90; -183; 102; 116; -185; 164; 9; 69; 18; -183; -205; 115; -2; 51; 5; 104; 60; -174; 173; -10; -10; -187; 119; 4; 57; -111; -99; -11; -118; -114; 219; -18; -86; -5; 119; -96; -57; 61; 122; 144; 96; 47; 289; -35; 46; -105; 47; 163; 16; -92; -49; -85; 12; 140; 23; 93; 8; 35; 4; 22; 22; 55 -> (53)/Sj
53; -96; 185; -84; 14; 188; 41; -119; -107; -237; -95; 146; -136; -64; -39; 215; 92; -138; 30; -95; 53; 18; 50; -108; 76; -87; -171; 80; -167; -9; 199; -14; -221; -73; 10; 101; 88; 63; -4; 265; -134; 54; 219; -101; 7; -14; 37; 243; 131; -40; -59; 78; -173; 51; 73; 83; 110; 113; -81; -32; -49; 72 -> (50)/Bn
96; -249; 168; 31; -36; -61; 111; 173; -58; -218; -157; 212; -28; 84; -13; 136; 64; -120; 205; -95; 22; -155; 40; -55; -31; -106; -166; -31; -179; -78; 194; -113; -114; -46; 82; 48; -24; 131; 56; 257; 144; 152; 346; -125; -26; -101; -45; 212; 16; 29; -122; -96; -73; 142; 29; -27; 20; -87; -70; 27; -30; 6 -> (53)/Bf
115; -197; 140; 22; 6; 107; 85; 114; -84; -327; -145; 173; -90; -61; -73; 167; 40; -373; 2; -183; 18; 35; 28; -31; 121; -85; -185; -106; -227; -76; 220; -75; -115; -36; 83; 175; 39; 158; 35; 368; 54; 106; 280; -89; 180; -90; 8; 215; 149; 56; -131; -111; -147; 26; 39; -21; 140; 22; -120; -5; -49; 24 -> (53)/RD
-23; -188; 163; -14; 7; -7; 75; 163; -49; -158; -95; 319; -27; 58; -133; 190; 107; 23; 136; -126; 2; -47; 5; 3; 20; -122; -254; 106; 24; -109; 294; -45; 11; -105; 62; 71; 57; 119; 30; -34; 72; 262; 140; -96; -21; -193; 59; 442; 150; 0; -109; 82; 33; 103; 52; -85; 61; 48; 7; -1; 1; -27 -> (53)/Bf
202; -169; 296; -110; -13; 364; 31; 51; -77; -330; -158; 227; -129; -28; 59; 178; 64; -221; -24; -182; -32; -101; 45; -138; 105; -215; -169; 153; -399; -39; 294; 88; -409; -99; -28; 221; 113; 54; 50; 529; 53; 198; 328; -21; 118; -38; 62; 264; 238; -254; -156; 119; -194; 79; 67; 45; 194; 111; -137; 56; 66; 73 -> (50)/DH
268; -403; 324; -309; 71; -43; 158; 181; -22; -162; -188; 489; 14; 261; -125; 278; 159; -139; 49; -316; -149; -115; -8; -45; 72; -65; -541; 87; 48; -120; 529; -44; 86; -338; 91; 214; 57; 218; 117; 394; 281; 256; 334; -15; -202; -123; 69; 730; 219; 3; -197; 283; -6; 143; 166; -210; 63; 37; -74; -74; -59; -86 -> (53)/Bf
40; -38; 223; -27; 99; 55; 10; 84; -37; -222; 10; 123; -71; 94; -121; 84; 76; -43; 142; -69; 33; -99; 154; 22; 73; -63; 47; 140; -220; -39; 86; 48; -232; -34; -110; -60; 40; 118; 33; 155; 107; 175; 133; -64; 68; -41; 51; 122; -39; -24; -239; -16; -77; 70; 35; 133; 49; 22; -51; 43; -38; 23 -> (50)/DH
21; -421; 170; -23; -92; 167; 87; 156; -80; -239; -183; 153; -100; -15; 1; 88; 30; -190; 3; -61; 66; -189; 84; 12; -29; -200; -34; 9; -433; -67; 247; -18; -300; -34; 199; -131; -6; 72; 39; 370; 86; 174; 472; -145; 113; -163; -74; 82; 66; -2; -144; -193; -181; -77; 77; 66; 102; 33; -174; -23; 1; 99 -> (53)/RD
105; -129; 121; 13; -54; 214; 123; 165; -26; -224; -217; 225; -124; 30; -7; 97; 25; -197; -25; -178; 64; -72; 52; -55; 44; -164; -147; -65; -367; -115; 245; 22; -214; -61; 105; -21; 81; -88; 102; 407; 73; 53; 297; -121; 49; -180; 30; 243; 106; 30; -117; -118; -48; 263; 21; 3; 128; 14; -27; -37; -24; 78 -> (53)/Bf
141; 136; 384; -163; 78; 132; 83; 54; -109; -379; -50; 259; -140; 87; -206; 312; 96; -120; 41; -227; -78; -14; -7; -133; 98; -49; -340; 172; -197; -41; 462; 59; -146; -211; 1; 105; 77; 246; 69; 415; 155; 278; 165; 97; -61; -156; 82; 563; 309; 35; -107; 288; -29; 108; 44; -40; 717; 35; -23; 149; -85; -4 -> (50)/Ph
120; -35; 367; -138; -19; 349; 182; 53; -80; -321; -64; 144; -119; 105; 24; 213; 92; -73; -65; -232; 16; -161; 9; -61; 177; -125; -236; 120; -331; -1; 178; 88; -320; -269; 87; 48; 61; 215; 38; 381; 45; 237; 292; -41; -74; -80; 110; 309; 53; -84; -92; 34; -159; 103; 98; 33; 178; 96; -65; 70; -33; 73 -> (50)/Ph
166; -104; 306; -110; -64; 230; 128; 73; -115; -377; -156; 123; -267; 22; -18; 219; 76; -146; 225; -38; 45; -108; 74; 157; 174; -199; -212; 247; -375; 2; 289; 115; -350; -179; -9; -76; 113; 131; 204; 468; 92; 258; 412; -156; 72; -155; 104; 372; 239; -102; -116; 20; -142; 0; 57; 120; 189; 73; -135; 24; -23; 96 -> (50)/Ph
36; -82; 4; 54; -226; 272; -10; 102; -182; -227; -88; -103; -117; -65; 18; 58; 1; -52; 17; 60; 32; -217; 2; 21; -27; -23; 191; -116; -589; 80; -134; 49; -414; 159; -12; -269; -3; -166; 40; 154; 20; -15; 389; -105; 143; -152; -173; -245; -43; 48; -35; -254; -86; -63; 8; 309; 117; 7; -8; 45; 34; 192 -> (50)/DH
133; -440; 121; -39; -75; 97; 130; 241; -100; -329; -185; 264; 26; -10; -2; 206; 93; -312; 68; -265; -47; -49; 15; -76; 85; -109; -340; 14; -99; -150; 295; 4; 13; -142; 171; 169; 57; 129; 49; 374; 113; 213; 261; -126; -54; -151; 59; 481; 63; -15; -131; 0; -48; 41; 136; -140; 94; 37; 122; -248; -52; 37 -> (53)/Bf

175; 63; -107; -64; 49; 1; -68; 6; 104; -55; 69; -53; -15; -15; -185; 22; 43; -44; 27; 92; 286; 2; -114; 8; 106; -2; -15; 11; -59; 39; 98; -189; -55; 15; -3; 26; -155; 162; -174; -85; -3; 22; -3; -46; 13; -56; 89; -29; 75; -7; -15; -21; 41; -150; -2; -68; -229; -19; 12; 10; 28; 14 -> Br/B
286; -9; -103; -66; 18; -37; -149; -65; 71; -29; 65; -67; -9; 35; -138; -38; 3; 33; 71; 5; 402; -108; -56; 0; 57; -55; 50; -30; -300; -28; 214; -218; -52; 73; -28; -56; -158; 161; -301; -173; 31; 17; 2; -47; -106; -6; 115; -107; 124; -7; 64; 2; 58; -111; -92; 6; -328; -40; -6; -3; -17; -60 -> Br/B
349; -21; -252; -139; 67; 11; -65; -188; -2; 29; 104; 39; -130; -30; -373; -120; 17; -73; 98; 100; 345; -34; 33; -26; 78; -193; -111; -11; 29; -56; 293; -334; -84; 91; -71; -129; 147; 164; -375; -16; -15; 16; 68; -67; -55; -94; 161; 2; 79; 155; 27; 30; 69; -49; -30; 181; -219; 1; 3; 159; -21; -85 -> Br/P
107; -3; -91; -63; -23; 0; -134; -50; 53; -49; 99; -75; -10; 41; 54; 90; 71; 72; 22; -40; 169; -82; 92; -9; 66; -19; 84; -58; -81; -33; 47; 42; -52; 33; 109; -206; -222; 253; -162; -195; 59; 9; -45; -43; 42; 64; 26; -107; 89; 17; -20; -9; 106; -15; -46; 201; -158; -6; 38; -67; -14; 50 -> Br/X
99; -111; -176; -73; -31; -34; -51; -256; -111; -58; 35; -9; 101; -58; 76; 45; 67; 191; 19; 76; 258; 198; 57; 15; -16; -18; -43; 69; -291; -32; 241; -48; -51; 108; 15; 71; 182; 3; -171; -185; 66; 29; 12; 223; -69; 149; -14; 46; 40; 100; 90; 37; -47; 73; -32; -114; -181; -44; -32; 144; 11; -129 -> Mm/K
67; -84; -134; -27; -41; -40; -47; -181; -98; 3; 3; 0; 72; -15; 78; 57; 63; 104; 37; -7; 205; 113; 78; -29; -18; -22; -29; 80; -289; -53; 166; 11; 10; 52; -23; 22; 104; -14; -157; -132; 32; 25; 12; 191; -41; 112; 21; 26; 69; 102; 114; 21; -19; 34; -39; -10; -145; -50; -41; 103; -45; -110 -> Mm/K
114; 91; -146; -86; -5; 3; 2; -95; 129; -134; 148; -87; 22; -32; 225; 82; 93; 91; 1; 87; 309; 48; 136; 11; 185; -10; 64; -75; -123; 70; 106; 64; -40; -10; 170; -236; -51; 293; -83; -305; 34; 13; -49; -104; 63; 138; 1; -84; 79; 22; -20; -47; 70; -17; -42; 177; -48; -2; 13; -40; 10; 30 -> Br/B
354; 1; -181; -141; 150; -35; -72; -74; 52; -20; 93; -17; -63; -44; -378; -84; -24; -47; 62; 135; 474; -44; -115; 22; 108; -70; -72; 2; -60; -13; 264; -415; -68; 67; -95; 37; 8; 172; -323; -13; -31; 18; 62; -30; -84; -114; 141; 1; 87; 67; 45; -4; 69; -84; -37; -56; -360; -23; -12; 121; 22; -72 -> Br/B
24; -87; -97; -35; -61; -31; 6; -227; -138; -61; 35; -12; 115; -36; 193; -41; 17; 163; 59; 9; 228; 70; 161; 12; -10; -84; 14; 9; -251; -51; 218; -21; -19; 32; 23; -85; 207; -54; -28; -142; 34; -16; 16; 94; -66; 139; -12; -2; 28; 71; 83; 17; -10; 128; -35; 154; -39; -31; -17; 91; 7; -113 -> Mm/K
170; 66; -109; -50; 30; -1; -53; -6; 132; -107; 84; -84; -18; -9; -22; 39; 54; 12; 40; 41; 303; -35; -49; 8; 201; 22; 53; -24; -131; 75; 93; -70; -57; -6; 63; -170; -207; 257; -117; -165; 39; 23; -47; -71; -10; 31; 54; -85; 83; -43; -2; -11; 44; -92; -47; 59; -231; -12; 15; -67; -4; 66 -> Br/B
176; -59; -61; -52; -73; -63; -132; -131; 53; -42; 88; -99; 101; 34; 187; 91; 125; 157; 21; -84; 443; -135; 103; 15; 1; -58; 215; -91; -350; -34; 150; 97; -57; 66; 138; -276; -249; 260; -214; -332; 17; 14; -63; 14; -23; 177; 6; -145; 130; 10; -22; -36; 69; -67; -104; 259; -215; -74; 94; -63; -39; -65 -> Br/B
102; -97; -146; -29; -41; -14; -42; -222; -79; -45; 100; 5; 54; -50; 242; -11; 41; 134; 27; -10; 167; 72; 208; 29; -14; -116; 45; -26; -166; -91; 164; 70; -29; 57; 57; -197; 206; 72; -162; -249; 52; 65; 4; 21; -23; 163; -18; -46; 35; 95; -1; 8; 50; 162; -15; 235; -45; -24; -15; 96; -41; -70 -> Mm/L
61; -38; -71; -45; -62; -62; 6; -163; -53; -90; -32; -18; 160; -3; 221; 44; 114; 184; 53; -51; 372; 73; 63; -7; 22; -4; 69; -2; -417; -9; 219; 60; -10; -4; 49; -79; 31; 45; -34; -166; -15; -10; -52; 123; -65; 173; -6; -42; 53; 74; 91; 20; -9; 14; -71; 35; -125; -66; 7; -7; -23; -115 -> Mm/W
163; -15; -221; -53; 31; 7; -168; -122; 36; -93; 115; -99; -113; 14; -103; 23; 51; 23; 49; -10; 196; -22; 72; -1; 113; -6; -6; -45; 16; -5; 155; -109; -65; 22; 72; -159; -171; 262; -231; -120; 87; 21; -41; -18; 70; 11; 45; -38; 90; 54; -13; 17; 103; -4; -8; 163; -280; 24; 1; -36; 3; 114 -> Br/X
132; 285; -218; -57; 93; 64; -76; 125; 332; -180; 63; -117; -38; -19; 63; 188; 168; -7; 90; 151; 263; 103; -113; -9; 464; 220; 16; -6; -97; 129; 69; 5; -37; -58; 121; -48; -329; 348; -71; -128; 45; 24; -68; -142; 110; 32; 59; -100; 182; 36; -20; -38; -6; -243; -44; -143; -214; 52; 34; -159; 71; 172 -> Br/P
90; -119; -179; -77; -38; -71; -43; -269; -142; -79; 35; -7; 64; -34; 39; 14; 44; 135; 23; 73; 278; 165; 27; 21; -54; -49; -40; 42; -243; -42; 258; -92; -15; 65; 24; 14; 178; 11; -183; -177; 42; 55; 20; 185; -45; 103; 0; 21; 16; 107; 91; 47; 10; 106; -22; -3; -213; -12; -40; 164; -13; -132 -> Mm/K
